Below is a small trained network, with its code and all its weights. Each question gives an input and a target symbol and asks what happens when units are switched off, that is, made to give their printed mean instead of their output.

import numpy as np


def w(rows, s, z=0):
    codes = np.array(rows[::2]) - 128.0
    scale = np.full(codes.shape[1], s)
    scale[-1] = z or s
    return codes * scale


def f(y):
    return y / 2 * (1 + np.tanh(0.7978845608 * (y + 0.044715 * y**3)))


def softmax(a):
    e = np.exp(a - a.max(-1, keepdims=True))
    return e / e.sum(-1, keepdims=True)


def log_softmax(a):
    a = a - a.max(-1, keepdims=True)
    return a - np.log(np.exp(a).sum(-1, keepdims=True))


def net(x, mask):
    ids = ['βδεηλπστφ'.index(c) for c in x.split()]
    T = len(ids)
    res = E[ids] + P[:T]
    u = 0
    for l in range(2):
        r = res
        for j in range(3):
            rows = slice(3 * j, 3 * j + 3)
            q, k, v = (r @ M[l][rows].T for M in (Q, K, V))
            z = softmax(np.where(np.tri(T) > 0, q @ k.T / 3**0.5, -1e9)) @ v
            o = O[l][rows]
            res = res + np.where(mask[u + j], z, o[:, -1]) @ o[:, :-1]
        u += 3
        y = f(res @ A[l][:, :-1].T + A[l][:, -1])
        res = res + np.where(mask[u : u + 4], y, B[l][:, -1]) @ B[l][:, :-1]
        u += 4
    return log_softmax(res[-1] @ U[:, :-1].T + U[:, -1])


Q, K, V, O, A, B = {}, {}, {}, {}, {}, {}
E = w([
[125,136,120],'β',
[124,137,121],'δ',
[127,136,121],'ε',
[125,137,120],'η',
[127,138,121],'λ',
[113,147,122],'π',
[190,132,117],'σ',
[176,100,120],'τ',
[3,102,140],'φ',
],0.0061)
P = w([
[138,28,144],'0',
[115,183,99],'1',
[164,202,155],'2',
[92,73,86],'3',
[139,176,201],'4',
[126,99,54],'5',
[117,181,226],'6',
[127,96,33],'7',
[98,180,253],'8',
[148,101,16],'9',
],0.0052)
Q[0] = w([
[146,85,47],'L0H1',
[128,80,99],'L0H1',
[143,163,100],'L0H1',
[139,96,84],'L0H2',
[139,37,120],'L0H2',
[189,138,159],'L0H2',
[126,154,166],'L0H3',
[139,92,3],'L0H3',
[122,134,182],'L0H3',
],0.027)
K[0] = w([
[151,165,211],'L0H1',
[136,112,186],'L0H1',
[138,183,126],'L0H1',
[78,114,114],'L0H2',
[55,181,66],'L0H2',
[170,106,67],'L0H2',
[146,146,174],'L0H3',
[122,96,3],'L0H3',
[122,138,182],'L0H3',
],0.025)
V[0] = w([
[144,90,132],'L0H1',
[143,106,140],'L0H1',
[157,106,154],'L0H1',
[111,141,85],'L0H2',
[167,119,166],'L0H2',
[125,148,64],'L0H2',
[85,187,214],'L0H3',
[118,129,152],'L0H3',
[122,252,143],'L0H3',
],0.017)
O[0] = w([
[134,109,175,147],'L0H1',
[143,108,156,136],'L0H1',
[167,93,153,131],'L0H1',
[162,77,132,114],'L0H2',
[93,164,89,133],'L0H2',
[173,53,102,104],'L0H2',
[78,162,216,15],'L0H3',
[123,126,149,110],'L0H3',
[54,252,132,2],'L0H3',
],0.014,0.00059)
A[0] = w([
[197,193,150,194],'L0N1',
[113,254,38,254],'L0N2',
[83,13,139,240],'L0N3',
[168,110,192,99],'L0N4',
],0.013,0.0017)
B[0] = w([
[172,243,127,162],'L0N1',
[183,93,254,243],'L0N2',
[122,9,139,254],'L0N3',
[169,176,177,135],'L0N4',
],0.014,0.0063)
Q[1] = w([
[114,130,88],'L1H1',
[107,215,58],'L1H1',
[162,54,187],'L1H1',
[75,254,134],'L1H2',
[183,4,145],'L1H2',
[146,85,137],'L1H2',
[124,177,38],'L1H3',
[156,13,85],'L1H3',
[62,87,114],'L1H3',
],0.013)
K[1] = w([
[173,130,172],'L1H1',
[122,93,240],'L1H1',
[143,142,65],'L1H1',
[191,5,109],'L1H2',
[73,250,121],'L1H2',
[114,155,122],'L1H2',
[203,160,116],'L1H3',
[87,86,15],'L1H3',
[77,153,105],'L1H3',
],0.013)
V[1] = w([
[77,114,200],'L1H1',
[46,132,80],'L1H1',
[94,120,159],'L1H1',
[249,140,96],'L1H2',
[112,130,207],'L1H2',
[189,205,92],'L1H2',
[131,67,140],'L1H3',
[19,111,180],'L1H3',
[237,141,62],'L1H3',
],0.015)
O[1] = w([
[197,150,140,112],'L1H1',
[161,117,26,101],'L1H1',
[165,138,133,120],'L1H1',
[14,119,185,147],'L1H2',
[151,189,126,213],'L1H2',
[30,130,90,2],'L1H2',
[130,123,46,210],'L1H3',
[232,162,81,139],'L1H3',
[8,98,180,110],'L1H3',
],0.016,0.026)
A[1] = w([
[121,141,178,101],'L1N1',
[169,124,133,2],'L1N2',
[82,251,141,164],'L1N3',
[134,62,132,119],'L1N4',
],0.014,0.0042)
B[1] = w([
[178,102,81,183],'L1N1',
[36,93,153,254],'L1N2',
[137,248,247,146],'L1N3',
[189,137,156,156],'L1N4',
],0.015,0.036)
U = w([
[157,84,165,167],'β',
[199,211,164,120],'δ',
[18,132,216,3],'ε',
[124,134,111,107],'η',
[213,95,8,118],'λ',
[121,140,104,133],'π',
[31,4,109,168],'σ',
[122,151,108,127],'τ',
[125,168,108,160],'φ',
],0.004,0.0049)

Each question gives the input, a string of symbols that net reads in full, and the target symbol t.
The units are the heads (3 rows each of Q, K, V and O) and the neurons (one row each of A and B). Each row of codes is followed by its name. A weight is (code - 128) times the scale printed after its matrix; where a second scale follows, it is the last column's (O, A, B and U).
mask holds one flag per unit, layer by layer, with each layer's heads first. A switched-off unit (its flag False) gives its mean, the last column of its rows in O or B, instead of its output. The means were averaged over made-up inputs and are rounded, as every weight is.
A unit's drop is (log p(t) with every unit on - log p(t) with that unit switched off) / (log p(t) with every unit on - log p(t) with every unit switched off).
The circuit of an input: a set's keep is (log p(t) with only the set's units on - log p(t) with every unit switched off) / (log p(t) with every unit on - log p(t) with every unit switched off). Starting from the 12 units with the biggest drops (on a tie, the unit counted first), units are removed one at a time, each time the one whose removal leaves the highest keep (on an exact tie, the one counted first), for as long as the keep stays at least 0.8.
units of the circuit, in order: the units of the circuit, biggest drop first
most important unit: the unit with the biggest drop
top k neurons: the k neurons with the biggest drops, biggest first
top k neurons in layer l: the k neurons of layer l with the biggest drops, biggest first
heads that matter: for each layer, one digit per head in row order, 1 if its drop is at least 0.15 and else 0, layers parted by /
input β λ σ λ δ η β φ β σ, target λ: units of the circuit, in order -> L0H3, L1H2
input π λ σ λ σ φ β β σ β, target ε: top 4 neurons -> L0N2, L1N3, L0N1, L1N1
input τ δ ε η δ τ δ ε, target σ: heads that matter -> 001 / 101
input β β τ τ β π, target σ: units of the circuit, in order -> L1H3, L0H3
input η λ ε σ ε φ ε τ π ε, target σ: top 2 neurons -> L0N3, L1N4
input δ ε σ δ, target ε: units of the circuit, in order -> L1H2, L0N1, L1N3, L0N3
input σ π β σ, target ε: heads that matter -> 000 / 011
input σ π π φ δ ε, target λ: heads that matter -> 000 / 101
input σ β λ τ η λ φ β τ, target δ: top 3 neurons -> L0N4, L1N3, L0N3
input β η λ φ λ φ η η, target λ: most important unit -> L0N3
input σ δ ε π λ σ σ τ, target σ: heads that matter -> 000 / 001
input π δ π π ε δ, target δ: top 2 neurons in layer 1 -> L1N2, L1N3
input δ δ σ τ λ δ, target σ: units of the circuit, in order -> L0H3, L1H3
input δ τ σ π, target ε: units of the circuit, in order -> L1H2, L1N3, L0N3
input τ δ η σ, target ε: most important unit -> L0N4
input ε η λ σ β λ, target ε: units of the circuit, in order -> L1H2, L0N3, L1N3
input σ σ η β ε φ ε π, target λ: top 4 neurons -> L0N3, L0N4, L1N2, L0N1
input β η τ η, target σ: units of the circuit, in order -> L1H2, L0N3
input η π φ δ δ φ δ τ, target λ: heads that matter -> 010 / 000
input φ β δ η τ δ, target σ: top neuron -> L0N4
input β δ δ σ σ ε, target ε: units of the circuit, in order -> L1H2, L1N3, L0N3
input δ η λ β ε τ β τ τ, target δ: heads that matter -> 101 / 100
input τ φ β φ λ τ δ δ τ η, target σ: units of the circuit, in order -> L0H3, L1H3
input σ δ π τ φ β η σ σ, target δ: top 3 neurons -> L0N4, L0N1, L1N3
input σ σ τ ε δ τ δ τ δ σ, target σ: heads that matter -> 001 / 001
input λ β β η φ η φ τ, target λ: heads that matter -> 001 / 010
input φ β δ φ λ λ σ β φ, target δ: top 2 neurons -> L0N3, L0N4
input τ φ λ π, target λ: heads that matter -> 101 / 001
input τ τ β λ, target σ: most important unit -> L1H2
input δ φ β η τ φ, target λ: top 2 neurons -> L1N2, L0N3
